Here is a tiny trained network, its code and every weight. The questions are about switching its units off for an input and a target symbol, where a switched-off unit gives its printed mean instead of its output.

import numpy as np


def w(rows, s, z=0):
    codes = np.array(rows[::2]) - 128.0
    scale = np.full(codes.shape[1], s)
    scale[-1] = z or s
    return codes * scale


def norm(h):
    return h / np.sqrt((h * h).mean(-1, keepdims=True) + 1e-5)


def f(y):
    return y / 2 * (1 + np.tanh(0.7978845608 * (y + 0.044715 * y**3)))


def softmax(a):
    e = np.exp(a - a.max(-1, keepdims=True))
    return e / e.sum(-1, keepdims=True)


def log_softmax(a):
    a = a - a.max(-1, keepdims=True)
    return a - np.log(np.exp(a).sum(-1, keepdims=True))


def net(x, mask):
    ids = ['δεζηθλμπστφψω'.index(c) for c in x.split()]
    T = len(ids)
    res = E[ids] + P[:T]
    r = norm(res)
    for j in range(2):
        rows = slice(2 * j, 2 * j + 2)
        q, k, v = (r @ M[0][rows].T for M in (Q, K, V))
        z = softmax(np.where(np.tri(T) > 0, q @ k.T / 2**0.5, -1e9)) @ v
        o = O[0][rows]
        res = res + np.where(mask[j], z, o[:, -1]) @ o[:, :-1]
    y = f(norm(res) @ A[0][:, :-1].T + A[0][:, -1])
    res = res + np.where(mask[2:14], y, B[0][:, -1]) @ B[0][:, :-1]
    return log_softmax(norm(res)[-1] @ U[:, :-1].T + U[:, -1])


Q, K, V, O, A, B = {}, {}, {}, {}, {}, {}
E = w([
[182,151,66,94,101],'δ',
[208,183,197,105,73],'ε',
[211,121,120,123,131],'ζ',
[251,100,139,107,134],'η',
[228,145,177,170,103],'θ',
[192,174,155,104,96],'λ',
[75,73,76,168,40],'μ',
[134,189,185,135,121],'π',
[154,124,127,125,134],'σ',
[170,132,144,138,137],'τ',
[202,111,140,134,121],'φ',
[217,123,139,139,127],'ψ',
[146,201,57,21,77],'ω',
],0.019)
P = w([
[158,187,83,125,255],'0',
[228,250,113,185,164],'1',
[230,185,118,149,113],'2',
[216,157,133,132,94],'3',
[194,116,149,99,93],'4',
[148,91,179,65,119],'5',
[143,35,204,22,157],'6',
],0.011)
Q[0] = w([
[142,47,180,88,200],'h0',
[173,14,226,69,148],'h0',
[145,78,135,88,88],'h1',
[228,160,250,114,190],'h1',
],0.02)
K[0] = w([
[186,103,159,92,187],'h0',
[226,104,110,175,251],'h0',
[96,143,54,196,107],'h1',
[111,37,170,231,74],'h1',
],0.022)
V[0] = w([
[166,93,121,212,88],'h0',
[61,82,97,149,192],'h0',
[107,90,114,157,251],'h1',
[219,131,218,145,128],'h1',
],0.029)
O[0] = w([
[89,63,136,53,117,137],'h0',
[170,51,221,157,162,28],'h0',
[144,145,81,136,253,69],'h1',
[168,230,57,137,12,252],'h1',
],0.017,0.028)
A[0] = w([
[168,117,131,173,156,199],'n0',
[181,40,175,163,101,172],'n1',
[179,78,221,182,6,186],'n2',
[60,72,126,101,220,145],'n3',
[211,238,224,73,87,180],'n4',
[92,29,209,119,56,172],'n5',
[45,169,184,108,82,187],'n6',
[136,106,241,168,173,156],'n7',
[204,136,85,179,160,212],'n8',
[52,86,20,196,20,99],'n9',
[139,202,143,190,194,186],'n10',
[199,157,247,129,209,254],'n11',
],0.02,0.0038)
B[0] = w([
[148,125,86,120,106,128],'n0',
[169,166,132,94,169,134],'n1',
[89,121,36,74,196,179],'n2',
[171,145,163,123,59,138],'n3',
[203,116,84,130,119,226],'n4',
[1,173,138,121,114,151],'n5',
[164,76,107,141,103,180],'n6',
[213,162,147,137,123,134],'n7',
[49,162,85,130,107,153],'n8',
[75,77,174,119,186,250],'n9',
[122,162,100,112,71,143],'n10',
[201,165,107,152,109,136],'n11',
],0.042,0.024)
U = w([
[164,223,36,102,88,209],'δ',
[175,1,77,103,120,172],'ε',
[115,152,138,145,170,36],'ζ',
[108,116,145,166,148,77],'η',
[229,180,245,96,131,238],'θ',
[105,105,147,184,99,47],'λ',
[106,114,157,188,102,46],'μ',
[112,176,137,126,187,53],'π',
[133,144,139,136,176,31],'σ',
[92,155,131,126,179,4],'τ',
[138,190,139,107,191,5],'φ',
[99,132,176,138,104,61],'ψ',
[79,118,182,137,115,108],'ω',
],0.01,0.004)

Each question gives the input, a string of symbols that net reads in full, and the target symbol t.
The units are the heads (2 rows each of Q, K, V and O) and the neurons (one row each of A and B). Each row of codes is followed by its name. A weight is (code - 128) times the scale printed after its matrix; where a second scale follows, it is the last column's (O, A, B and U).
mask holds one flag per unit, heads first, then neurons. A switched-off unit (its flag False) gives its mean, the last column of its rows in O or B, instead of its output. The means were averaged over made-up inputs and are rounded, as every weight is.
A unit's drop is (log p(t) with every unit on - log p(t) with that unit switched off) / (log p(t) with every unit on - log p(t) with every unit switched off).
The circuit of an input: a set's keep is (log p(t) with only the set's units on - log p(t) with every unit switched off) / (log p(t) with every unit on - log p(t) with every unit switched off). Starting from the 12 units with the biggest drops (on a tie, the unit counted first), units are removed one at a time, each time the one whose removal leaves the highest keep (on an exact tie, the one counted first), for as long as the keep stays at least 0.8.
units of the circuit, in order: the units of the circuit, biggest drop first
most important unit: the unit with the biggest drop
heads that matter: for each layer, one digit per head in row order, 1 if its drop is at least 0.15 and else 0, layers parted by /
drop when u is switched off: that unit's drop, to one decimal
input θ π σ ζ ζ ω σ, target ε: units of the circuit, in order	n9, n5
input φ ω ζ ζ, target ε: heads that matter	10
input λ ζ σ δ μ, target ε: most important unit	h1
input δ ω ω π φ ψ δ, target ε: units of the circuit, in order	n9, n5, n8
input ε δ δ ω η δ, target ε: heads that matter	01
input ω ψ ω, target ε: heads that matter	01
input ε μ μ, target ε: heads that matter	11
input μ τ σ δ, target θ: heads that matter	01
input φ π ψ ω δ π, target ε: heads that matter	10
input μ ψ θ ω, target θ: heads that matter	01
input μ π σ, target θ: drop when n9 is switched off	0.0
input μ τ λ δ λ, target θ: drop when h1 is switched off	0.9
input μ ψ η ω ε, target θ: drop when h1 is switched off	0.9
input ω σ δ π δ ω, target ε: most important unit	h1
